Below are the code and all the weights of a small trained network. Each question names an input and a class and asks about switching units off, where a switched-off unit gives its printed mean instead of its output.

import numpy as np


def w(rows, s, z=0):
    codes = np.array(rows[::2]) - 128.0
    scale = np.full(codes.shape[1], s)
    scale[-1] = z or s
    return codes * scale


def norm(h):
    return h / np.sqrt((h * h).mean(-1, keepdims=True) + 1e-5)


def f(y):
    return np.maximum(y, 0)


def log_softmax(a):
    a = a - a.max(-1, keepdims=True)
    return a - np.log(np.exp(a).sum(-1, keepdims=True))


def net(x, mask):
    res = np.array(x, float).reshape(1, 7) / 4 @ E
    u = 0
    for l in range(4):
        y = f(norm(res) @ A[l][:, :-1].T + A[l][:, -1])
        res = res + np.where(mask[u : u + 7], y, B[l][:, -1]) @ B[l][:, :-1]
        u += 7
    return log_softmax(norm(res)[-1] @ U[:, :-1].T + U[:, -1])


A, B = {}, {}
E = w([
[66,115,133],'x0',
[111,219,133],'x1',
[166,42,182],'x2',
[55,106,73],'x3',
[255,199,31],'x4',
[202,63,78],'x5',
[42,168,88],'x6',
],0.0038)
A[0] = w([
[113,89,186,12],'L0N1',
[168,9,150,161],'L0N2',
[39,235,182,179],'L0N3',
[85,132,11,253],'L0N4',
[254,174,184,145],'L0N5',
[170,133,182,76],'L0N6',
[174,47,194,65],'L0N7',
],0.0068,0.0014)
B[0] = w([
[112,128,148,172],'L0N1',
[91,52,154,238],'L0N2',
[99,173,254,239],'L0N3',
[57,220,103,240],'L0N4',
[152,223,63,254],'L0N5',
[168,151,126,170],'L0N6',
[110,54,106,215],'L0N7',
],0.0096,0.0037)
A[1] = w([
[40,144,137,253],'L1N1',
[250,112,72,77],'L1N2',
[58,140,136,220],'L1N3',
[95,195,98,201],'L1N4',
[191,66,123,79],'L1N5',
[220,138,156,241],'L1N6',
[129,130,132,55],'L1N7',
],0.011,0.0015)
B[1] = w([
[180,144,220,255],'L1N1',
[28,134,81,224],'L1N2',
[164,146,209,227],'L1N3',
[251,112,123,249],'L1N4',
[69,86,90,179],'L1N5',
[54,185,66,194],'L1N6',
[150,115,140,128],'L1N7',
],0.012,0.0053)
A[2] = w([
[126,136,151,16],'L2N1',
[48,139,105,176],'L2N2',
[108,43,158,2],'L2N3',
[199,179,81,101],'L2N4',
[29,103,195,227],'L2N5',
[73,161,40,179],'L2N6',
[86,1,149,212],'L2N7',
],0.0094,0.00081)
B[2] = w([
[133,134,139,154],'L2N1',
[78,120,182,186],'L2N2',
[200,125,80,198],'L2N3',
[182,145,73,231],'L2N4',
[179,107,162,253],'L2N5',
[46,142,194,241],'L2N6',
[247,68,116,244],'L2N7',
],0.012,0.0042)
A[3] = w([
[50,167,167,2],'L3N1',
[147,176,13,57],'L3N2',
[253,131,221,55],'L3N3',
[87,220,227,183],'L3N4',
[146,193,77,98],'L3N5',
[146,196,76,134],'L3N6',
[114,74,213,16],'L3N7',
],0.0068,0.00092)
B[3] = w([
[222,79,143,152],'L3N1',
[89,226,109,173],'L3N2',
[200,2,139,254],'L3N3',
[138,131,213,208],'L3N4',
[103,205,111,168],'L3N5',
[124,208,109,172],'L3N6',
[176,96,89,170],'L3N7',
],0.0071,0.0064)
U = w([
[23,90,78,1],'0',
[154,122,222,190],'1',
[152,54,80,136],'2',
[120,213,71,108],'3',
[3,154,82,118],'4',
],0.013,0.0062)

Each question gives the input, the list of numbers given to net, and the class t.
The units are the neurons (one row each of A and B). Each row of codes is followed by its name. A weight is (code - 128) times the scale printed after its matrix; where a second scale follows, it is the last column's (A, B and U).
mask holds one flag per neuron, layer by layer. A switched-off neuron (its flag False) gives its mean, the last column of its row in B, instead of its output. The means were averaged over made-up inputs and are rounded, as every weight is.
A unit's drop is (log p(t) with every unit on - log p(t) with that unit switched off) / (log p(t) with every unit on - log p(t) with every unit switched off).
The circuit of an input: a set's keep is (log p(t) with only the set's units on - log p(t) with every unit switched off) / (log p(t) with every unit on - log p(t) with every unit switched off). Starting from the 12 units with the biggest drops (on a tie, the unit counted first), units are removed one at a time, each time the one whose removal leaves the highest keep (on an exact tie, the one counted first), for as long as the keep stays at least 0.8.
units of the circuit, in order: the units of the circuit, biggest drop first
top k neurons: the k neurons with the biggest drops, biggest first
k most important neurons of layer l: the k neurons of layer l with the biggest drops, biggest first
drop when u is switched off: that unit's drop, to one decimal
input [-6,2,7,2,8,-5,-5], class 3: units of the circuit, in order => (L0N5 L2N4)
input [7,-4,-6,-1,6,0,0], class 3: units of the circuit, in order => (L2N7 L2N5)
input [-4,-5,-5,3,3,5,6], class 3: units of the circuit, in order => (L2N7 L2N5)
input [-6,5,4,-6,8,7,-8], class 4: top neuron => (L1N2)
input [-6,1,7,0,-3,-4,-1], class 2: top 2 neurons => (L0N4 L0N3)
input [-2,3,4,-6,-4,0,-6], class 4: 2 most important neurons of layer 1 => (L1N6 L1N1)
input [-6,5,3,3,7,5,5], class 3: top 2 neurons => (L1N4 L0N4)
input [6,0,1,-8,-2,4,-7], class 4: 3 most important neurons of layer 0 => (L0N5 L0N3 L0N6)
input [2,-7,7,-1,7,-4,2], class 4: top 2 neurons => (L0N5 L1N2)
input [5,7,-6,2,6,-8,5], class 1: 2 most important neurons of layer 0 => (L0N3 L0N5)
input [-3,5,-2,0,0,7,2], class 3: 2 most important neurons of layer 0 => (L0N3 L0N2)
input [4,6,7,-8,8,1,5], class 4: 2 most important neurons of layer 0 => (L0N4 L0N3)
input [1,-2,8,-2,-6,0,-1], class 2: drop when L0N4 is switched off => 0.1
input [2,-6,3,-7,-4,1,-4], class 2: drop when L1N2 is switched off => 0.0
input [-2,7,-4,-2,1,6,-7], class 3: top neuron => (L0N5)
input [-7,-1,3,4,-2,8,-2], class 2: drop when L2N7 is switched off => 0.1
